Below is a small trained network, with its code and all its weights. Each question gives an input and a target symbol and asks what happens when units are switched off, that is, made to give their printed mean instead of their output.

import numpy as np


def w(rows, s, z=0):
    codes = np.array(rows[::2]) - 128.0
    scale = np.full(codes.shape[1], s)
    scale[-1] = z or s
    return codes * scale


def norm(h):
    return h / np.sqrt((h * h).mean(-1, keepdims=True) + 1e-5)


def f(y):
    return np.maximum(y, 0)


def softmax(a):
    e = np.exp(a - a.max(-1, keepdims=True))
    return e / e.sum(-1, keepdims=True)


def log_softmax(a):
    a = a - a.max(-1, keepdims=True)
    return a - np.log(np.exp(a).sum(-1, keepdims=True))


def net(x, mask):
    ids = ['Ξαγδεζηθτφ'.index(c) for c in x.split()]
    T = len(ids)
    res = E[ids] + P[:T]
    u = 0
    for l in range(2):
        q, k, v = (norm(res) @ M[l].T for M in (Q, K, V))
        z = softmax(np.where(np.tri(T) > 0, q @ k.T / 3**0.5, -1e9)) @ v
        res = res + np.where(mask[u], z, O[l][:, -1]) @ O[l][:, :-1]
        u += 1
        y = f(norm(res) @ A[l][:, :-1].T + A[l][:, -1])
        res = res + np.where(mask[u : u + 4], y, B[l][:, -1]) @ B[l][:, :-1]
        u += 4
    return log_softmax(norm(res)[-1] @ U[:, :-1].T + U[:, -1])


Q, K, V, O, A, B = {}, {}, {}, {}, {}, {}
E = w([
[167,157,54,176,218,73],'Ξ',
[69,124,82,173,131,133],'α',
[34,104,70,187,83,216],'γ',
[78,134,34,49,147,93],'δ',
[153,145,176,63,82,60],'ε',
[204,86,201,103,197,54],'ζ',
[180,139,172,59,150,192],'η',
[157,146,136,110,153,202],'θ',
[143,67,136,1,202,110],'τ',
[49,104,166,79,168,83],'φ',
],0.017)
P = w([
[112,128,145,147,107,136],'0',
[208,251,170,80,126,141],'1',
[132,228,42,99,175,113],'2',
[209,31,174,153,177,159],'3',
[175,181,201,58,103,189],'4',
[108,141,79,94,160,123],'5',
[195,60,150,163,137,115],'6',
[171,163,209,57,98,195],'7',
[114,122,79,97,152,122],'8',
],0.011)
Q[0] = w([
[173,125,226,183,111,169],'0.h0',
[135,215,254,229,105,165],'0.h0',
[133,119,82,188,65,126],'0.h0',
],0.0075)
K[0] = w([
[113,211,183,59,159,159],'0.h0',
[114,247,156,162,143,200],'0.h0',
[99,196,87,96,143,106],'0.h0',
],0.011)
V[0] = w([
[59,142,42,3,194,153],'0.h0',
[182,141,118,82,51,195],'0.h0',
[141,189,216,67,123,188],'0.h0',
],0.007)
O[0] = w([
[137,108,200,251,167,41,253],'0.h0',
[254,63,66,113,115,175,127],'0.h0',
[126,122,160,110,216,206,235],'0.h0',
],0.0071,0.0036)
A[0] = w([
[114,157,109,187,5,194,253],'0.n0',
[174,171,180,140,109,187,62],'0.n1',
[84,86,39,156,173,131,157],'0.n2',
[138,154,177,70,148,156,123],'0.n3',
],0.014,0.0034)
B[0] = w([
[42,145,113,130,146,183,164],'0.n0',
[96,111,117,155,61,2,191],'0.n1',
[217,165,174,114,114,149,190],'0.n2',
[138,180,135,169,126,164,254],'0.n3',
],0.015,0.0087)
Q[1] = w([
[190,102,205,139,118,196],'1.h0',
[143,215,94,133,254,122],'1.h0',
[103,8,65,149,18,116],'1.h0',
],0.0097)
K[1] = w([
[185,186,176,112,187,187],'1.h0',
[72,14,177,184,14,233],'1.h0',
[61,255,49,147,112,163],'1.h0',
],0.0069)
V[1] = w([
[44,84,161,2,66,115],'1.h0',
[134,188,148,94,227,50],'1.h0',
[75,164,70,228,152,135],'1.h0',
],0.0051)
O[1] = w([
[117,145,242,109,173,140,3],'1.h0',
[90,192,68,105,146,171,249],'1.h0',
[82,97,121,24,2,174,95],'1.h0',
],0.0087,0.0039)
A[1] = w([
[12,104,95,181,135,160,121],'1.n0',
[132,119,54,94,201,146,157],'1.n1',
[146,85,110,69,161,92,176],'1.n2',
[185,197,142,126,106,107,4],'1.n3',
],0.011,0.0047)
B[1] = w([
[200,83,137,151,156,67,181],'1.n0',
[125,66,10,113,108,99,189],'1.n1',
[172,110,118,76,77,72,169],'1.n2',
[84,6,124,99,150,172,254],'1.n3',
],0.012,0.0061)
U = w([
[18,135,68,156,106,105,145],'Ξ',
[201,214,150,140,10,109,230],'α',
[211,109,200,70,77,203,176],'γ',
[100,147,102,228,115,20,51],'δ',
[196,122,133,43,248,233,40],'ε',
[93,202,10,109,99,122,1],'ζ',
[134,51,69,181,209,99,59],'η',
[214,114,116,166,48,160,99],'θ',
[136,97,188,171,233,95,214],'τ',
[96,194,188,92,198,167,243],'φ',
],0.013,0.0064)

Each question gives the input, a string of symbols that net reads in full, and the target symbol t.
The units are the heads (3 rows each of Q, K, V and O) and the neurons (one row each of A and B). Each row of codes is followed by its name. A weight is (code - 128) times the scale printed after its matrix; where a second scale follows, it is the last column's (O, A, B and U).
mask holds one flag per unit, layer by layer, with each layer's heads first. A switched-off unit (its flag False) gives its mean, the last column of its rows in O or B, instead of its output. The means were averaged over made-up inputs and are rounded, as every weight is.
A unit's drop is (log p(t) with every unit on - log p(t) with that unit switched off) / (log p(t) with every unit on - log p(t) with every unit switched off).
The circuit of an input: a set's keep is (log p(t) with only the set's units on - log p(t) with every unit switched off) / (log p(t) with every unit on - log p(t) with every unit switched off). Starting from all 10 units, units are removed one at a time, each time the one whose removal leaves the highest keep (on an exact tie, the one counted first), for as long as the keep stays at least 0.8.
circuit, biggest first: the units of the circuit, biggest drop first
most important unit: the unit with the biggest drop
top k neurons: the k neurons with the biggest drops, biggest first
k most important neurons of layer l: the k neurons of layer l with the biggest drops, biggest first
input τ ε δ τ φ τ α, target τ: most important unit -> 0.h0
input γ δ Ξ η, target θ: circuit, biggest first -> (0.n1, 1.h0)
input ζ α ζ, target ζ: top 2 neurons -> (0.n2, 1.n1)
input τ ε Ξ ζ ε η η, target θ: circuit, biggest first -> (0.n1, 0.h0, 0.n3)
input φ φ ε, target φ: circuit, biggest first -> (0.n1, 1.h0, 0.h0)
input θ ε α, target θ: top 2 neurons -> (0.n2, 0.n1)
input η φ Ξ φ δ α, target φ: top 4 neurons -> (0.n2, 0.n1, 1.n1, 1.n0)
input γ ε ε, target γ: top 3 neurons -> (0.n1, 1.n3, 0.n3)
input δ Ξ Ξ τ Ξ Ξ, target τ: circuit, biggest first -> (0.n2, 1.h0)
input ζ φ τ, target ζ: circuit, biggest first -> (1.n1, 0.h0)
input ε φ α ζ ε ε, target ζ: circuit, biggest first -> (0.h0, 0.n2)
input ζ γ τ θ Ξ φ ζ δ ε, target ζ: circuit, biggest first -> (0.n2, 0.h0)
input η Ξ η γ ε φ, target γ: top 3 neurons -> (0.n3, 0.n2, 0.n1)
input ε α Ξ θ, target α: circuit, biggest first -> (1.n3, 0.n1, 1.h0)
input ε θ Ξ δ ε ε τ φ φ, target τ: top 3 neurons -> (0.n1, 0.n2, 1.n1)
input τ φ η, target τ: circuit, biggest first -> (0.h0)
input η Ξ η, target η: circuit, biggest first -> (0.h0, 0.n1, 0.n2)
input φ τ δ φ δ Ξ ε Ξ δ, target ε: top 2 neurons -> (0.n2, 0.n1)
input ε θ Ξ τ Ξ δ γ φ η, target τ: circuit, biggest first -> (1.h0, 0.n1)
input ε τ ζ η η θ, target η: 2 most important neurons of layer 0 -> (0.n1, 0.n0)
input γ γ θ, target γ: most important unit -> 1.h0
input ε ζ ε ε ε η φ ε φ, target φ: 2 most important neurons of layer 1 -> (1.n3, 1.n0)
input φ γ τ δ φ φ, target δ: top 3 neurons -> (1.n3, 0.n0, 1.n2)
